Below is a small trained network, with its code and all its weights. Each question gives an input and a target symbol and asks what happens when units are switched off, that is, made to give their printed mean instead of their output.

import numpy as np


def w(rows, s, z=0):
    codes = np.array(rows[::2]) - 128.0
    scale = np.full(codes.shape[1], s)
    scale[-1] = z or s
    return codes * scale


def f(y):
    return y / 2 * (1 + np.tanh(0.7978845608 * (y + 0.044715 * y**3)))


def softmax(a):
    e = np.exp(a - a.max(-1, keepdims=True))
    return e / e.sum(-1, keepdims=True)


def log_softmax(a):
    a = a - a.max(-1, keepdims=True)
    return a - np.log(np.exp(a).sum(-1, keepdims=True))


def net(x, mask):
    ids = ['αβδεημξπστφω'.index(c) for c in x.split()]
    T = len(ids)
    res = E[ids] + P[:T]
    u = 0
    for l in range(3):
        q, k, v = (res @ M[l].T for M in (Q, K, V))
        z = softmax(np.where(np.tri(T) > 0, q @ k.T / 4**0.5, -1e9)) @ v
        res = res + np.where(mask[u], z, O[l][:, -1]) @ O[l][:, :-1]
        u += 1
        y = f(res @ A[l][:, :-1].T + A[l][:, -1])
        res = res + np.where(mask[u : u + 8], y, B[l][:, -1]) @ B[l][:, :-1]
        u += 8
    return log_softmax(res[-1] @ U[:, :-1].T + U[:, -1])


Q, K, V, O, A, B = {}, {}, {}, {}, {}, {}
E = w([
[130,104,219],'α',
[96,122,103],'β',
[165,203,98],'δ',
[144,190,63],'ε',
[66,111,136],'η',
[161,181,117],'μ',
[60,115,194],'ξ',
[57,118,225],'π',
[57,99,171],'σ',
[183,118,177],'τ',
[191,5,94],'φ',
[140,153,192],'ω',
],0.024)
P = w([
[131,48,124],'0',
[117,44,126],'1',
[117,36,135],'2',
[117,31,134],'3',
[114,28,137],'4',
[108,24,139],'5',
[107,28,136],'6',
[107,30,138],'7',
[104,21,138],'8',
[104,14,139],'9',
[101,17,144],'10',
[101,12,145],'11',
[97,3,144],'12',
],0.0055)
Q[0] = w([
[120,55,172],'0.h0',
[167,251,144],'0.h0',
[134,168,39],'0.h0',
[123,42,183],'0.h0',
],0.012)
K[0] = w([
[143,8,127],'0.h0',
[108,190,177],'0.h0',
[123,184,160],'0.h0',
[145,67,116],'0.h0',
],0.013)
V[0] = w([
[147,136,138],'0.h0',
[105,253,180],'0.h0',
[170,145,113],'0.h0',
[183,125,159],'0.h0',
],0.0051)
O[0] = w([
[124,124,126,126],'0.h0',
[4,1,169,3],'0.h0',
[119,155,135,108],'0.h0',
[185,176,95,153],'0.h0',
],0.0041,0.0055)
A[0] = w([
[223,150,47,86],'0.n0',
[70,144,159,4],'0.n1',
[124,114,40,212],'0.n2',
[41,93,63,179],'0.n3',
[222,144,7,110],'0.n4',
[113,153,51,24],'0.n5',
[147,123,60,125],'0.n6',
[127,146,7,20],'0.n7',
],0.012,0.0042)
B[0] = w([
[62,77,87,235],'0.n0',
[57,74,177,153],'0.n1',
[211,199,139,179],'0.n2',
[140,12,2,201],'0.n3',
[52,109,171,253],'0.n4',
[55,142,252,128],'0.n5',
[170,95,201,151],'0.n6',
[87,150,201,157],'0.n7',
],0.0068,0.0042)
Q[1] = w([
[131,108,61],'1.h0',
[44,11,147],'1.h0',
[201,68,149],'1.h0',
[81,155,61],'1.h0',
],0.012)
K[1] = w([
[23,255,87],'1.h0',
[227,89,120],'1.h0',
[194,223,208],'1.h0',
[106,129,80],'1.h0',
],0.0062)
V[1] = w([
[96,144,155],'1.h0',
[213,150,50],'1.h0',
[57,159,129],'1.h0',
[1,72,238],'1.h0',
],0.0051)
O[1] = w([
[168,191,253,135],'1.h0',
[167,111,228,53],'1.h0',
[190,235,100,95],'1.h0',
[123,104,189,253],'1.h0',
],0.0046,0.0052)
A[1] = w([
[178,106,110,144],'1.n0',
[110,111,90,59],'1.n1',
[63,124,170,62],'1.n2',
[148,250,160,252],'1.n3',
[185,164,147,121],'1.n4',
[194,116,114,212],'1.n5',
[168,170,106,77],'1.n6',
[190,79,83,115],'1.n7',
],0.015,0.0036)
B[1] = w([
[177,238,125,157],'1.n0',
[82,82,78,145],'1.n1',
[107,146,227,254],'1.n2',
[83,11,28,211],'1.n3',
[211,53,118,165],'1.n4',
[152,149,254,181],'1.n5',
[161,43,154,122],'1.n6',
[105,198,100,188],'1.n7',
],0.0087,0.006)
Q[2] = w([
[110,2,207],'2.h0',
[172,182,57],'2.h0',
[207,199,181],'2.h0',
[104,109,150],'2.h0',
],0.0093)
K[2] = w([
[162,69,201],'2.h0',
[42,156,168],'2.h0',
[82,247,123],'2.h0',
[93,44,160],'2.h0',
],0.013)
V[2] = w([
[68,65,58],'2.h0',
[112,217,155],'2.h0',
[150,221,116],'2.h0',
[252,36,55],'2.h0',
],0.0038)
O[2] = w([
[70,82,181,44],'2.h0',
[90,78,111,90],'2.h0',
[2,31,205,5],'2.h0',
[168,185,100,75],'2.h0',
],0.0032,0.0031)
A[2] = w([
[157,100,192,191],'2.n0',
[180,85,91,3],'2.n1',
[166,138,178,82],'2.n2',
[143,160,228,71],'2.n3',
[9,144,117,96],'2.n4',
[80,198,73,83],'2.n5',
[153,184,158,29],'2.n6',
[159,123,177,2],'2.n7',
],0.015,0.0084)
B[2] = w([
[66,116,156,251],'2.n0',
[138,218,137,134],'2.n1',
[100,184,45,176],'2.n2',
[252,129,106,231],'2.n3',
[87,190,109,191],'2.n4',
[219,196,182,139],'2.n5',
[85,50,97,134],'2.n6',
[127,147,80,156],'2.n7',
],0.011,0.016)
U = w([
[222,117,217,169],'α',
[146,28,183,184],'β',
[139,120,144,192],'δ',
[165,230,98,164],'ε',
[118,152,245,72],'η',
[124,186,24,108],'μ',
[165,14,34,184],'ξ',
[105,219,131,110],'π',
[233,142,38,88],'σ',
[82,116,118,149],'τ',
[130,119,46,206],'φ',
[158,248,213,2],'ω',
],0.013,0.0094)

Each question gives the input, a string of symbols that net reads in full, and the target symbol t.
The units are the heads (4 rows each of Q, K, V and O) and the neurons (one row each of A and B). Each row of codes is followed by its name. A weight is (code - 128) times the scale printed after its matrix; where a second scale follows, it is the last column's (O, A, B and U).
mask holds one flag per unit, layer by layer, with each layer's heads first. A switched-off unit (its flag False) gives its mean, the last column of its rows in O or B, instead of its output. The means were averaged over made-up inputs and are rounded, as every weight is.
A unit's drop is (log p(t) with every unit on - log p(t) with that unit switched off) / (log p(t) with every unit on - log p(t) with every unit switched off).
The circuit of an input: a set's keep is (log p(t) with only the set's units on - log p(t) with every unit switched off) / (log p(t) with every unit on - log p(t) with every unit switched off). Starting from the 12 units with the biggest drops (on a tie, the unit counted first), units are removed one at a time, each time the one whose removal leaves the highest keep (on an exact tie, the one counted first), for as long as the keep stays at least 0.8.
circuit, biggest first: the units of the circuit, biggest drop first
most important unit: the unit with the biggest drop
top k neurons: the k neurons with the biggest drops, biggest first
k most important neurons of layer l: the k neurons of layer l with the biggest drops, biggest first
drop of u: that unit's drop, to one decimal
input φ ξ σ σ σ μ ω, target σ: circuit, biggest first => (0.h0, 1.n2, 1.n4)
input α ε μ η β ε σ, target τ: circuit, biggest first => (0.n3, 2.n3)
input π α α σ α ω π ε π, target ω: most important unit => 2.n3
input η α φ α α τ ε, target ω: circuit, biggest first => (0.n5, 0.n7, 2.n5)
input α μ ξ α σ, target τ: 2 most important neurons of layer 1 => (1.n2, 1.n1)
input φ μ μ τ τ μ β, target π: circuit, biggest first => (0.h0, 2.n3, 0.n7)
input ε α ξ φ α μ σ μ ξ η, target ξ: 2 most important neurons of layer 1 => (1.n2, 1.n3)
input ξ α α τ α σ ξ φ α α ε, target ω: 3 most important neurons of layer 0 => (0.n4, 0.n0, 0.n5)
input σ τ τ σ τ π, target ω: top 3 neurons => (2.n3, 1.n2, 2.n4)
input τ μ δ α α δ, target φ: 2 most important neurons of layer 0 => (0.n4, 0.n0)
input α τ β φ η, target ξ: 4 most important neurons of layer 0 => (0.n0, 0.n2, 0.n4, 0.n1)
input ω π σ σ β τ ε π τ μ ξ, target η: top 2 neurons => (1.n2, 2.n4)
input σ δ σ ξ α ω μ α ξ μ α τ δ, target φ: top 3 neurons => (1.n3, 0.n4, 2.n3)
input τ μ β, target ε: most important unit => 1.n7
input φ η μ α, target ε: 3 most important neurons of layer 0 => (0.n4, 0.n0, 0.n1)
input η ε τ δ μ α η σ α π ω, target β: 2 most important neurons of layer 0 => (0.n3, 0.n0)
input ξ α α η η, target μ: 2 most important neurons of layer 2 => (2.n4, 2.n0)
input ε β μ μ δ α σ ξ α α α α φ, target β: 2 most important neurons of layer 0 => (0.n4, 0.n0)
input α ω π τ α δ φ δ φ ε, target π: top 2 neurons => (0.n4, 2.n4)
input δ α ω π μ, target ξ: most important unit => 1.n3
input τ φ α π π α ε ω, target σ: 3 most important neurons of layer 1 => (1.n2, 1.n4, 1.n3)
input α ε ξ, target η: drop of 2.n2 => 0.2
input ω β ξ μ β π α π τ, target σ: drop of 1.n5 => 0.5
input δ σ β, target ε: drop of 1.n7 => 1.0
input π τ π α α σ σ ξ η, target μ: drop of 1.n7 => 0.4
input φ σ τ ξ β, target π: 3 most important neurons of layer 1 => (1.n4, 1.n5, 1.n6)
input ξ τ α α η δ ε μ α α φ, target β: top neuron => (0.n4)
